Here is a tiny trained network, its code and every weight. The questions are about switching its units off for an input and a class, where a switched-off unit gives its printed mean instead of its output.

import numpy as np


def w(rows, s, z=0):
    codes = np.array(rows[::2]) - 128.0
    scale = np.full(codes.shape[1], s)
    scale[-1] = z or s
    return codes * scale


def f(y):
    return np.maximum(y, 0)


def log_softmax(a):
    a = a - a.max(-1, keepdims=True)
    return a - np.log(np.exp(a).sum(-1, keepdims=True))


def net(x, mask):
    res = np.array(x, float).reshape(1, 4) / 4 @ E
    y = f(res @ A[0][:, :-1].T + A[0][:, -1])
    res = res + np.where(mask, y, B[0][:, -1]) @ B[0][:, :-1]
    return log_softmax(res[-1] @ U[:, :-1].T + U[:, -1])


A, B = {}, {}
E = w([
[113,118,40,49,110],'x0',
[130,255,142,247,194],'x1',
[180,113,78,119,154],'x2',
[139,78,162,160,158],'x3',
],0.0096)
A[0] = w([
[76,45,8,76,171,93],'n1',
[154,153,108,195,232,196],'n2',
[162,9,39,121,159,198],'n3',
[142,94,180,147,145,145],'n4',
[51,124,255,129,64,253],'n5',
[82,237,111,150,160,163],'n6',
[153,16,185,97,226,109],'n7',
[192,164,196,55,75,245],'n8',
[135,171,191,138,141,74],'n9',
[113,158,50,31,86,196],'n10',
[166,71,136,67,48,215],'n11',
],0.0091,0.0054)
B[0] = w([
[95,198,174,124,185,225],'n1',
[98,163,42,117,164,240],'n2',
[186,157,154,177,190,238],'n3',
[115,161,124,157,150,170],'n4',
[85,153,39,205,51,242],'n5',
[105,127,122,184,122,232],'n6',
[101,99,162,183,195,188],'n7',
[148,179,87,184,178,206],'n8',
[83,99,181,161,69,166],'n9',
[186,222,143,179,120,254],'n10',
[140,185,124,254,172,250],'n11',
],0.0089,0.0092)
U = w([
[255,163,215,135,175,150],'0',
[117,205,22,146,46,253],'1',
[197,78,159,1,38,59],'2',
[87,104,204,72,75,35],'3',
[128,131,43,54,82,40],'4',
[24,106,146,203,130,32],'5',
[125,67,161,90,25,17],'6',
],0.0094,0.0035)

Each question gives the input, the list of numbers given to net, and the class t.
The units are the neurons (one row each of A and B). Each row of codes is followed by its name. A weight is (code - 128) times the scale printed after its matrix; where a second scale follows, it is the last column's (A, B and U).
mask holds one flag per neuron, in row order. A switched-off neuron (its flag False) gives its mean, the last column of its row in B, instead of its output. The means were averaged over made-up inputs and are rounded, as every weight is.
A unit's drop is (log p(t) with every unit on - log p(t) with that unit switched off) / (log p(t) with every unit on - log p(t) with every unit switched off).
most important unit: the unit with the biggest drop
top k neurons: the k neurons with the biggest drops, biggest first
drop when u is switched off: that unit's drop, to one decimal
input [-6,-7,2,-4], class 0: most important unit : n2
input [-7,6,-5,-2], class 1: top 3 neurons : [n5, n2, n7]
input [-5,3,-7,-2], class 1: top 2 neurons : [n5, n7]
input [-8,4,-3,-3], class 1: top 2 neurons : [n5, n2]
input [-8,3,-1,-3], class 1: top 3 neurons : [n5, n2, n7]
input [-6,4,3,5], class 5: top 2 neurons : [n10, n9]
input [-7,4,0,-2], class 1: top 3 neurons : [n2, n7, n5]
input [-8,7,6,0], class 5: top 3 neurons : [n9, n10, n5]
input [-8,8,4,3], class 5: top 3 neurons : [n9, n10, n6]
input [-1,8,7,6], class 1: top 2 neurons : [n2, n7]
input [-7,2,5,7], class 5: drop when n10 is switched off : 0.1
input [0,-1,8,-4], class 0: drop when n5 is switched off : 0.2
input [4,-2,3,-6], class 0: drop when n5 is switched off : 0.2
input [-3,8,7,2], class 1: most important unit : n2
